Here is a tiny trained network, its code and every weight. The questions are about switching its units off for an input and a class, where a switched-off unit gives its printed mean instead of its output.

import numpy as np


def w(rows, s, z=0):
    codes = np.array(rows[::2]) - 128.0
    scale = np.full(codes.shape[1], s)
    scale[-1] = z or s
    return codes * scale


def f(y):
    return np.maximum(y, 0)


def log_softmax(a):
    a = a - a.max(-1, keepdims=True)
    return a - np.log(np.exp(a).sum(-1, keepdims=True))


def net(x, mask):
    res = np.array(x, float).reshape(1, 8) / 4 @ E
    y = f(res @ A[0][:, :-1].T + A[0][:, -1])
    res = res + np.where(mask, y, B[0][:, -1]) @ B[0][:, :-1]
    return log_softmax(res[-1] @ U[:, :-1].T + U[:, -1])


A, B = {}, {}
E = w([
[179,180,163,80,111,144,192],'x0',
[199,86,98,160,131,220,171],'x1',
[33,205,161,232,65,195,119],'x2',
[98,128,129,105,62,144,166],'x3',
[88,21,151,173,130,2,155],'x4',
[76,52,62,42,95,182,108],'x5',
[156,144,60,122,177,65,207],'x6',
[182,219,112,138,66,93,131],'x7',
],0.0088)
A[0] = w([
[180,164,126,161,152,112,149,150],'n1',
[147,97,145,87,121,184,156,106],'n2',
[156,86,149,189,164,133,204,105],'n3',
[194,122,176,212,182,96,254,157],'n4',
[67,140,138,131,108,61,125,132],'n5',
[201,226,146,120,119,119,112,138],'n6',
[115,139,140,184,118,205,98,159],'n7',
[79,210,16,131,125,113,211,146],'n8',
[95,141,150,113,108,93,131,139],'n9',
[128,147,102,136,91,99,114,154],'n10',
[123,122,103,145,85,153,102,62],'n11',
[105,80,166,130,146,110,97,162],'n12',
[119,104,144,157,141,112,220,175],'n13',
[229,207,147,106,174,129,113,128],'n14',
[140,70,138,42,88,135,160,69],'n15',
[130,127,97,106,144,90,139,120],'n16',
[134,104,109,164,181,119,202,94],'n17',
[137,132,119,196,147,119,161,167],'n18',
[65,52,124,99,228,87,14,109],'n19',
[83,174,222,194,28,91,45,128],'n20',
[130,138,114,178,112,252,72,156],'n21',
[124,112,150,136,166,144,119,88],'n22',
[133,37,174,2,121,136,125,145],'n23',
[191,196,104,121,165,130,145,160],'n24',
[104,27,120,44,166,120,74,176],'n25',
[219,173,140,132,165,180,69,148],'n26',
[124,125,64,41,111,133,199,253],'n27',
[139,118,153,158,62,209,74,192],'n28',
[76,111,164,150,54,103,92,146],'n29',
[193,213,89,108,175,131,145,171],'n30',
[94,128,49,96,94,98,189,106],'n31',
[175,51,173,16,84,146,167,73],'n32',
],0.011,0.0031)
B[0] = w([
[124,129,177,113,130,103,139,182],'n1',
[143,127,140,107,160,153,162,163],'n2',
[67,117,153,98,149,116,160,184],'n3',
[66,93,181,72,180,88,171,230],'n4',
[115,165,78,139,137,110,134,189],'n5',
[193,116,166,150,141,85,115,214],'n6',
[105,103,155,177,124,162,124,197],'n7',
[110,123,106,141,2,96,142,203],'n8',
[120,139,84,141,124,117,136,163],'n9',
[109,137,137,140,110,116,132,158],'n10',
[127,116,140,143,143,156,142,153],'n11',
[111,134,121,114,136,122,87,183],'n12',
[89,120,130,91,139,119,163,184],'n13',
[188,135,186,110,170,95,117,215],'n14',
[166,127,89,106,147,173,155,179],'n15',
[127,105,135,111,86,136,122,166],'n16',
[87,144,126,90,146,119,137,180],'n17',
[94,132,162,133,146,127,150,175],'n18',
[103,115,116,117,125,67,10,245],'n19',
[144,204,73,224,186,109,181,251],'n20',
[100,99,174,172,93,201,105,216],'n21',
[118,121,128,134,118,128,121,147],'n22',
[190,131,74,117,187,183,140,218],'n23',
[169,119,164,101,114,89,132,199],'n24',
[125,122,88,78,142,138,38,238],'n25',
[160,110,173,121,141,111,112,203],'n26',
[136,128,81,114,36,161,150,208],'n27',
[105,102,154,184,141,174,117,203],'n28',
[122,180,100,167,178,132,140,198],'n29',
[190,122,157,110,98,81,126,212],'n30',
[101,138,93,119,64,125,143,180],'n31',
[187,160,100,104,161,191,163,195],'n32',
],0.025,0.014)
U = w([
[147,120,52,59,133,232,159,96],'0',
[192,138,207,140,108,74,139,77],'1',
[94,145,82,113,19,134,169,220],'2',
[82,91,186,219,105,232,109,189],'3',
[71,118,59,96,150,133,2,112],'4',
[81,225,100,206,141,117,155,199],'5',
[21,107,132,81,157,123,194,8],'6',
],0.0082,0.0012)

Each question gives the input, the list of numbers given to net, and the class t.
The units are the neurons (one row each of A and B). Each row of codes is followed by its name. A weight is (code - 128) times the scale printed after its matrix; where a second scale follows, it is the last column's (A, B and U).
mask holds one flag per neuron, in row order. A switched-off neuron (its flag False) gives its mean, the last column of its row in B, instead of its output. The means were averaged over made-up inputs and are rounded, as every weight is.
A unit's drop is (log p(t) with every unit on - log p(t) with that unit switched off) / (log p(t) with every unit on - log p(t) with every unit switched off).
most important unit: the unit with the biggest drop
top k neurons: the k neurons with the biggest drops, biggest first
drop of u: that unit's drop, to one decimal
input [-1,1,-8,6,-8,1,-6,5], class 0: most important unit => n32
input [-7,-5,-1,-4,-4,0,8,1], class 1: top 3 neurons => n30; n25; n24
input [-6,6,-7,7,6,-6,-2,-7], class 4: top 2 neurons => n19; n25
input [-4,5,7,7,2,-7,0,-4], class 3: top 2 neurons => n21; n7
input [5,8,0,6,3,0,3,5], class 6: top 2 neurons => n4; n3
input [-7,-2,4,-2,1,-4,8,-8], class 6: top 3 neurons => n4; n25; n3
input [8,5,7,4,3,-8,1,2], class 6: top 3 neurons => n4; n3; n13
input [8,3,0,5,6,8,8,5], class 2: top 2 neurons => n8; n31
input [-4,2,-8,-7,-6,6,2,6], class 1: top 3 neurons => n30; n14; n26
input [6,8,-1,-3,1,-4,5,-2], class 6: top 2 neurons => n4; n3
input [-6,-4,1,-5,2,-1,8,3], class 6: top 2 neurons => n27; n25
input [-1,8,2,-6,-4,2,-5,8], class 3: drop of n21 => 1.0
input [-1,4,7,4,7,-3,-4,-5], class 5: drop of n20 => 2.4
input [5,-5,3,-7,-4,4,5,2], class 1: drop of n12 => 0.0
input [-8,-3,0,8,-5,-4,-6,5], class 5: most important unit => n20
input [0,-7,-2,-5,4,-5,-5,8], class 5: drop of n20 => 0.8
